Below are the code and all the weights of a small trained network. Each question names an input and a target symbol and asks about switching units off, where a switched-off unit gives its printed mean instead of its output.

import numpy as np


def w(rows, s, z=0):
    codes = np.array(rows[::2]) - 128.0
    scale = np.full(codes.shape[1], s)
    scale[-1] = z or s
    return codes * scale


def f(y):
    return y / 2 * (1 + np.tanh(0.7978845608 * (y + 0.044715 * y**3)))


def softmax(a):
    e = np.exp(a - a.max(-1, keepdims=True))
    return e / e.sum(-1, keepdims=True)


def log_softmax(a):
    a = a - a.max(-1, keepdims=True)
    return a - np.log(np.exp(a).sum(-1, keepdims=True))


def net(x, mask):
    ids = ['βδεζηθξω'.index(c) for c in x.split()]
    T = len(ids)
    res = E[ids] + P[:T]
    u = 0
    for l in range(2):
        r = res
        for j in range(2):
            rows = slice(2 * j, 2 * j + 2)
            q, k, v = (r @ M[l][rows].T for M in (Q, K, V))
            z = softmax(np.where(np.tri(T) > 0, q @ k.T / 2**0.5, -1e9)) @ v
            o = O[l][rows]
            res = res + np.where(mask[u + j], z, o[:, -1]) @ o[:, :-1]
        u += 2
        y = f(res @ A[l][:, :-1].T + A[l][:, -1])
        res = res + np.where(mask[u : u + 4], y, B[l][:, -1]) @ B[l][:, :-1]
        u += 4
    return log_softmax(res[-1] @ U[:, :-1].T + U[:, -1])


Q, K, V, O, A, B = {}, {}, {}, {}, {}, {}
E = w([
[168,147,83,118,133,28,191,204,113,128,182,63],'β',
[147,161,174,140,112,100,133,66,172,164,153,91],'δ',
[148,165,131,137,102,57,145,52,153,190,178,123],'ε',
[127,228,165,125,209,56,179,125,155,192,148,192],'ζ',
[204,100,214,168,218,98,121,108,171,29,164,64],'η',
[20,158,166,196,152,209,87,125,39,73,47,162],'θ',
[181,254,70,61,156,139,59,137,213,21,152,89],'ξ',
[133,182,181,74,121,93,205,28,121,111,42,85],'ω',
],0.0099)
P = w([
[33,38,43,134,151,130,122,83,120,144,198,91],'0',
[228,226,252,158,184,119,60,192,118,169,126,135],'1',
[226,238,204,167,180,70,61,137,76,160,127,151],'2',
[185,187,253,27,175,112,45,115,128,155,140,138],'3',
[165,180,241,75,182,109,97,144,118,138,140,105],'4',
[165,193,208,104,172,81,103,100,98,109,150,109],'5',
[186,210,143,123,163,81,146,101,56,110,148,93],'6',
[153,173,185,133,187,66,168,122,108,86,125,92],'7',
[145,180,155,128,198,63,174,123,128,76,114,89],'8',
[139,170,126,139,225,78,183,116,145,73,112,81],'9',
[132,183,145,153,221,62,189,90,159,51,114,98],'10',
[138,183,102,165,203,83,244,88,128,52,109,83],'11',
[117,179,106,128,194,68,211,53,190,54,132,109],'12',
[156,198,36,182,181,95,190,34,161,42,118,40],'13',
],0.0053)
Q[0] = w([
[121,169,198,160,158,154,56,138,51,105,64,108],'0.h1',
[77,9,105,104,69,181,40,181,58,181,75,176],'0.h1',
[145,246,190,73,150,28,192,10,69,109,93,47],'0.h2',
[58,253,185,131,208,42,206,44,144,29,113,50],'0.h2',
],0.0046)
K[0] = w([
[133,116,98,69,130,174,123,81,151,163,164,105],'0.h1',
[225,179,164,91,122,83,179,135,167,142,135,105],'0.h1',
[48,146,131,117,123,194,156,99,82,45,4,137],'0.h2',
[2,125,111,177,182,172,155,127,65,58,35,138],'0.h2',
],0.006)
V[0] = w([
[29,115,119,141,131,226,101,126,30,104,50,139],'0.h1',
[154,95,52,165,74,78,171,113,114,94,188,3],'0.h1',
[122,218,198,111,175,156,103,74,97,59,48,90],'0.h2',
[239,171,137,82,164,37,205,88,224,205,152,26],'0.h2',
],0.0055)
O[0] = w([
[39,103,96,109,138,98,72,132,51,120,57,131,103],'0.h1',
[173,134,178,73,124,136,134,172,137,130,124,35,132],'0.h1',
[204,186,139,184,97,38,121,177,120,110,97,130,254],'0.h2',
[186,155,179,63,113,255,176,95,173,77,159,175,114],'0.h2',
],0.0076,0.0083)
A[0] = w([
[75,175,189,148,114,179,202,62,106,164,80,189,253],'0.n1',
[107,243,191,186,169,130,119,199,117,64,40,148,237],'0.n2',
[187,148,53,120,160,32,224,101,255,78,106,111,145],'0.n3',
[224,203,140,94,86,62,209,186,148,164,171,138,112],'0.n4',
],0.0051,0.0031)
B[0] = w([
[118,196,136,216,117,57,171,82,198,107,111,178,140],'0.n1',
[194,148,110,159,38,108,78,94,122,122,175,103,246],'0.n2',
[130,211,143,197,80,253,174,63,54,82,195,95,241],'0.n3',
[188,142,189,128,186,186,41,90,190,183,164,146,229],'0.n4',
],0.0055,0.012)
Q[1] = w([
[229,159,201,3,180,167,120,75,231,115,185,181],'1.h1',
[215,234,151,206,125,112,182,67,130,125,191,49],'1.h1',
[40,80,14,175,90,65,93,175,33,123,86,138],'1.h2',
[206,238,184,201,51,77,153,71,96,89,203,74],'1.h2',
],0.0055)
K[1] = w([
[200,183,209,143,102,239,175,96,150,111,106,151],'1.h1',
[44,151,79,99,102,190,214,73,152,68,173,107],'1.h1',
[3,85,89,127,116,35,50,193,71,193,112,102],'1.h2',
[56,118,101,119,159,159,217,65,147,48,112,106],'1.h2',
],0.0051)
V[1] = w([
[108,190,176,222,199,86,91,108,134,78,79,205],'1.h1',
[155,174,47,94,72,166,36,191,154,30,129,115],'1.h1',
[151,117,172,100,72,118,153,68,101,55,16,33],'1.h2',
[82,209,66,86,2,116,157,67,174,227,65,210],'1.h2',
],0.0061)
O[1] = w([
[42,136,144,195,225,115,50,169,107,66,147,193,199],'1.h1',
[161,2,61,125,92,72,75,122,204,70,234,175,254],'1.h1',
[222,57,137,44,188,128,21,92,34,133,39,151,192],'1.h2',
[225,200,130,144,100,106,207,171,172,36,34,166,46],'1.h2',
],0.0075,0.0091)
A[1] = w([
[195,2,156,106,152,110,130,108,203,137,162,150,157],'1.n1',
[164,133,159,56,201,148,55,62,87,131,133,106,124],'1.n2',
[124,104,150,179,17,207,175,71,192,210,45,87,254],'1.n3',
[70,51,98,14,123,171,221,224,120,166,183,78,115],'1.n4',
],0.0048,0.0018)
B[1] = w([
[156,147,41,161,133,69,99,211,159,71,131,149,244],'1.n1',
[117,115,123,165,152,159,107,152,86,120,87,149,254],'1.n2',
[221,107,216,117,125,93,101,107,207,120,89,77,131],'1.n3',
[129,131,118,72,126,79,180,179,2,91,175,197,130],'1.n4',
],0.0079,0.0095)
U = w([
[132,98,154,111,59,152,101,30,194,195,146,40,143],'β',
[135,163,153,56,65,109,156,180,50,119,194,105,65],'δ',
[145,148,153,127,112,132,142,181,200,124,92,17,84],'ε',
[40,197,154,215,145,168,206,196,168,93,193,106,42],'ζ',
[7,95,145,119,183,235,41,34,70,212,234,124,130],'η',
[28,119,149,102,190,75,65,253,164,123,97,112,209],'θ',
[143,24,46,166,55,42,124,117,202,96,193,238,163],'ξ',
[249,109,129,54,159,137,86,167,56,85,21,219,11],'ω',
],0.0035,0.0012)

Each question gives the input, a string of symbols that net reads in full, and the target symbol t.
The units are the heads (2 rows each of Q, K, V and O) and the neurons (one row each of A and B). Each row of codes is followed by its name. A weight is (code - 128) times the scale printed after its matrix; where a second scale follows, it is the last column's (O, A, B and U).
mask holds one flag per unit, layer by layer, with each layer's heads first. A switched-off unit (its flag False) gives its mean, the last column of its rows in O or B, instead of its output. The means were averaged over made-up inputs and are rounded, as every weight is.
A unit's drop is (log p(t) with every unit on - log p(t) with that unit switched off) / (log p(t) with every unit on - log p(t) with every unit switched off).
The circuit of an input: a set's keep is (log p(t) with only the set's units on - log p(t) with every unit switched off) / (log p(t) with every unit on - log p(t) with every unit switched off). Starting from all 12 units, units are removed one at a time, each time the one whose removal leaves the highest keep (on an exact tie, the one counted first), for as long as the keep stays at least 0.8.
circuit, biggest first: the units of the circuit, biggest drop first
top k neurons in layer l: the k neurons of layer l with the biggest drops, biggest first
heads that matter: for each layer, one digit per head in row order, 1 if its drop is at least 0.15 and else 0, layers parted by /
input β β η ζ ω η ξ ω θ ω ξ β ω, target β: heads that matter -> 01 / 10
input δ β η ε ξ, target ξ: top neuron in layer 1 -> 1.n1
input ζ ξ ξ ζ ε ε, target ζ: circuit, biggest first -> 1.h2; 0.n2; 1.h1
input θ β ξ ξ ω η ω δ ε, target θ: heads that matter -> 11 / 10
input ω η ξ ξ, target ξ: circuit, biggest first -> 0.h1; 1.h1; 0.n3; 0.h2
input ζ β ω ξ ξ β ω δ η ε η δ η, target η: circuit, biggest first -> 1.h2; 0.n3
input ω δ η ε, target η: circuit, biggest first -> 0.h1; 0.h2; 0.n4; 1.h2
input ξ ε ξ ε η ξ ω δ ξ ω ε ω β β, target ω: circuit, biggest first -> 1.h2; 0.h2
input η ω β η ω ξ η η ω θ, target η: circuit, biggest first -> 1.h2; 0.n2; 0.h2; 1.n1
input η ε ξ ξ η η β θ ε ξ η ξ ω, target η: circuit, biggest first -> 0.h2; 1.h2; 0.n2; 1.n1
input η η θ β ξ, target η: heads that matter -> 00 / 01
input ζ ξ ξ ε θ ε, target ζ: heads that matter -> 01 / 11
input ε θ η, target ε: circuit, biggest first -> 1.h1; 0.h2; 1.h2
input β δ η, target η: circuit, biggest first -> 1.h2; 0.h2
input β ξ η ξ ζ ζ ζ β, target ζ: heads that matter -> 11 / 01
input ε η ξ ω η β θ η η ε ω ε, target ε: heads that matter -> 01 / 11
input η ξ ω ζ β ξ ζ ξ ξ ω ω ζ ε ω, target ω: circuit, biggest first -> 1.h2
input ω ζ η, target ω: heads that matter -> 00 / 01
input β ξ η η ξ ξ ω ζ, target ω: circuit, biggest first -> 1.h2; 0.h2
input θ β θ η ω ξ δ η η ξ η η θ, target θ: circuit, biggest first -> 1.h1; 0.h2
input η η θ θ η ξ η δ ζ η η δ, target η: circuit, biggest first -> 1.h2
input ζ ω ξ ξ η β θ η ζ ξ δ ξ β ζ, target ζ: circuit, biggest first -> 0.h2; 1.h2; 0.n2; 1.h1
input δ β ζ, target ζ: top 3 neurons in layer 0 -> 0.n1; 0.n3; 0.n4
input η η η ζ, target η: heads that matter -> 00 / 11
input ξ ξ η β θ, target ξ: heads that matter -> 00 / 10
input ξ ξ ζ, target ξ: heads that matter -> 00 / 10
input β ω η, target ω: heads that matter -> 01 / 01
input η θ η ξ β δ ε, target η: top neuron in layer 1 -> 1.n1
